Below are the code and all the weights of a small trained network. Each question names an input and a class and asks about switching units off, where a switched-off unit gives its printed mean instead of its output.

import numpy as np


def w(rows, s, z=0):
    codes = np.array(rows[::2]) - 128.0
    scale = np.full(codes.shape[1], s)
    scale[-1] = z or s
    return codes * scale


def f(y):
    return np.maximum(y, 0)


def log_softmax(a):
    a = a - a.max(-1, keepdims=True)
    return a - np.log(np.exp(a).sum(-1, keepdims=True))


def net(x, mask):
    res = np.array(x, float).reshape(1, 4) / 4 @ E
    y = f(res @ A[0][:, :-1].T + A[0][:, -1])
    res = res + np.where(mask, y, B[0][:, -1]) @ B[0][:, :-1]
    return log_softmax(res[-1] @ U[:, :-1].T + U[:, -1])


A, B = {}, {}
E = w([
[49,99,187,190,124,41],'x0',
[228,2,106,53,144,79],'x1',
[169,126,196,59,82,12],'x2',
[140,49,195,166,172,209],'x3',
],0.0093)
A[0] = w([
[120,80,179,171,130,186,81],'N0',
[97,71,90,230,154,226,119],'N1',
[186,152,138,88,113,203,126],'N2',
[189,50,176,27,124,78,156],'N3',
[153,150,122,36,132,187,210],'N4',
[79,193,125,137,123,23,180],'N5',
[146,216,96,71,117,102,97],'N6',
[201,19,170,65,130,82,93],'N7',
[130,189,128,80,106,100,4],'N8',
[166,159,130,136,139,164,111],'N9',
[106,125,171,190,103,76,73],'N10',
[98,75,249,161,122,92,181],'N11',
[97,94,48,212,140,115,111],'N12',
],0.014,0.0039)
B[0] = w([
[102,76,76,165,164,138,189],'N0',
[57,56,113,177,116,208,250],'N1',
[208,157,168,116,133,177,181],'N2',
[157,73,62,162,143,48,244],'N3',
[173,151,150,66,180,154,189],'N4',
[90,194,109,131,110,75,214],'N5',
[140,155,70,112,98,117,180],'N6',
[207,42,136,140,111,94,241],'N7',
[131,143,72,199,79,121,159],'N8',
[150,141,144,135,149,167,158],'N9',
[123,187,208,126,158,125,183],'N10',
[140,152,251,138,184,108,223],'N11',
[90,101,140,17,68,139,180],'N12',
],0.025,0.017)
U = w([
[161,181,127,100,164,213,199],'0',
[116,242,123,138,84,66,116],'1',
[47,57,185,164,151,194,70],'2',
[99,157,116,58,77,111,46],'3',
[190,41,136,139,158,56,251],'4',
[1,159,175,136,81,165,62],'5',
[59,177,245,183,151,64,133],'6',
],0.0086,0.0019)

Each question gives the input, the list of numbers given to net, and the class t.
The units are the neurons (one row each of A and B). Each row of codes is followed by its name. A weight is (code - 128) times the scale printed after its matrix; where a second scale follows, it is the last column's (A, B and U).
mask holds one flag per neuron, in row order. A switched-off neuron (its flag False) gives its mean, the last column of its row in B, instead of its output. The means were averaged over made-up inputs and are rounded, as every weight is.
A unit's drop is (log p(t) with every unit on - log p(t) with that unit switched off) / (log p(t) with every unit on - log p(t) with every unit switched off).
The circuit of an input: a set's keep is (log p(t) with only the set's units on - log p(t) with every unit switched off) / (log p(t) with every unit on - log p(t) with every unit switched off). Starting from the 12 units with the biggest drops (on a tie, the unit counted first), units are removed one at a time, each time the one whose removal leaves the highest keep (on an exact tie, the one counted first), for as long as the keep stays at least 0.8.
units of the circuit, in order: the units of the circuit, biggest drop first
top k neurons: the k neurons with the biggest drops, biggest first
drop when u is switched off: that unit's drop, to one decimal
input [-5,-6,0,-3], class 0: units of the circuit, in order : [N3]
input [0,-8,0,1], class 5: units of the circuit, in order : [N7; N3]
input [7,2,-3,1], class 6: top 2 neurons : [N11; N10]
input [2,2,-6,-6], class 3: top 2 neurons : [N1; N11]
input [8,-6,-3,-3], class 6: top 2 neurons : [N10; N11]
input [-8,-8,4,-1], class 0: top 3 neurons : [N4; N2; N3]
input [7,2,2,2], class 6: drop when N10 is switched off : 0.1
input [3,-3,-6,-7], class 5: drop when N7 is switched off : 0.1
input [5,-1,-2,-2], class 6: drop when N1 is switched off : 0.1
input [0,5,-5,3], class 2: drop when N1 is switched off : 0.6
